Below is a small trained network, with its code and all its weights. Each question gives an input and a class and asks what happens when units are switched off, that is, made to give their printed mean instead of their output.

import numpy as np


def w(rows, s, z=0):
    codes = np.array(rows[::2]) - 128.0
    scale = np.full(codes.shape[1], s)
    scale[-1] = z or s
    return codes * scale


def f(y):
    return y / 2 * (1 + np.tanh(0.7978845608 * (y + 0.044715 * y**3)))


def log_softmax(a):
    a = a - a.max(-1, keepdims=True)
    return a - np.log(np.exp(a).sum(-1, keepdims=True))


def net(x, mask):
    res = np.array(x, float).reshape(1, 4) / 4 @ E
    y = f(res @ A[0][:, :-1].T + A[0][:, -1])
    res = res + np.where(mask, y, B[0][:, -1]) @ B[0][:, :-1]
    return log_softmax(res[-1] @ U[:, :-1].T + U[:, -1])


A, B = {}, {}
E = w([
[39,74,140,133,215,23,146,127],'x0',
[197,91,149,167,160,136,44,2],'x1',
[146,63,202,37,167,178,153,153],'x2',
[145,54,93,177,189,134,202,125],'x3',
],0.0076)
A[0] = w([
[200,151,47,226,138,141,88,27,216],'n1',
[56,73,182,110,219,60,144,153,228],'n2',
[70,246,54,96,2,124,166,217,215],'n3',
[185,82,147,112,153,220,215,164,178],'n4',
[186,135,219,83,102,169,75,94,176],'n5',
[197,147,201,70,99,155,75,89,166],'n6',
[180,147,217,82,106,178,45,79,187],'n7',
[173,130,49,240,146,116,86,52,171],'n8',
[170,100,158,86,128,210,208,169,200],'n9',
[178,79,137,129,159,219,195,150,188],'n10',
[103,37,168,95,200,120,196,153,223],'n11',
[185,166,188,105,100,180,55,92,250],'n12',
[10,73,154,117,199,15,146,137,159],'n13',
],0.0066,0.0019)
B[0] = w([
[225,25,58,212,93,64,113,22,221],'n1',
[33,139,194,104,231,175,184,75,221],'n2',
[62,248,52,220,50,254,10,253,254],'n3',
[183,75,89,65,113,101,198,224,197],'n4',
[195,95,239,79,73,167,77,149,210],'n5',
[158,92,222,94,61,160,46,121,209],'n6',
[162,90,226,76,65,172,51,79,226],'n7',
[163,51,41,219,134,26,111,41,202],'n8',
[179,115,94,95,86,146,188,252,200],'n9',
[197,57,96,46,110,87,190,202,186],'n10',
[83,100,108,38,212,138,246,135,218],'n11',
[217,87,213,137,23,127,17,100,227],'n12',
[5,183,181,142,232,158,124,62,230],'n13',
],0.0054,0.0076)
U = w([
[154,100,89,64,154,127,209,188,1],'0',
[49,160,180,125,238,133,146,70,119],'1',
[183,84,30,201,124,46,112,49,204],'2',
[179,119,249,96,74,148,70,117,90],'3',
[103,255,42,187,75,170,69,192,227],'4',
],0.0078,0.00095)

Each question gives the input, the list of numbers given to net, and the class t.
The units are the neurons (one row each of A and B). Each row of codes is followed by its name. A weight is (code - 128) times the scale printed after its matrix; where a second scale follows, it is the last column's (A, B and U).
mask holds one flag per neuron, in row order. A switched-off neuron (its flag False) gives its mean, the last column of its row in B, instead of its output. The means were averaged over made-up inputs and are rounded, as every weight is.
A unit's drop is (log p(t) with every unit on - log p(t) with that unit switched off) / (log p(t) with every unit on - log p(t) with every unit switched off).
The circuit of an input: a set's keep is (log p(t) with only the set's units on - log p(t) with every unit switched off) / (log p(t) with every unit on - log p(t) with every unit switched off). Starting from the 12 units with the biggest drops (on a tie, the unit counted first), units are removed one at a time, each time the one whose removal leaves the highest keep (on an exact tie, the one counted first), for as long as the keep stays at least 0.8.
units of the circuit, in order: the units of the circuit, biggest drop first
top k neurons: the k neurons with the biggest drops, biggest first
drop when u is switched off: that unit's drop, to one decimal
input [-7,6,-2,5], class 2: top 2 neurons : (n1; n8)
input [2,1,-5,-4], class 2: units of the circuit, in order : (n8; n1; n5)
input [8,-6,-3,-7], class 1: units of the circuit, in order : (n13)
input [4,-7,-1,0], class 1: top 2 neurons : (n13; n2)
input [-4,2,-3,0], class 2: units of the circuit, in order : (n1; n8)
input [-8,-6,5,1], class 4: top 2 neurons : (n3; n11)
input [2,-8,-1,3], class 4: drop when n11 is switched off : -0.1
input [0,-7,2,-2], class 4: drop when n3 is switched off : 0.5
input [-5,3,0,8], class 2: drop when n1 is switched off : 0.1
input [3,-3,0,-7], class 4: drop when n3 is switched off : 0.2
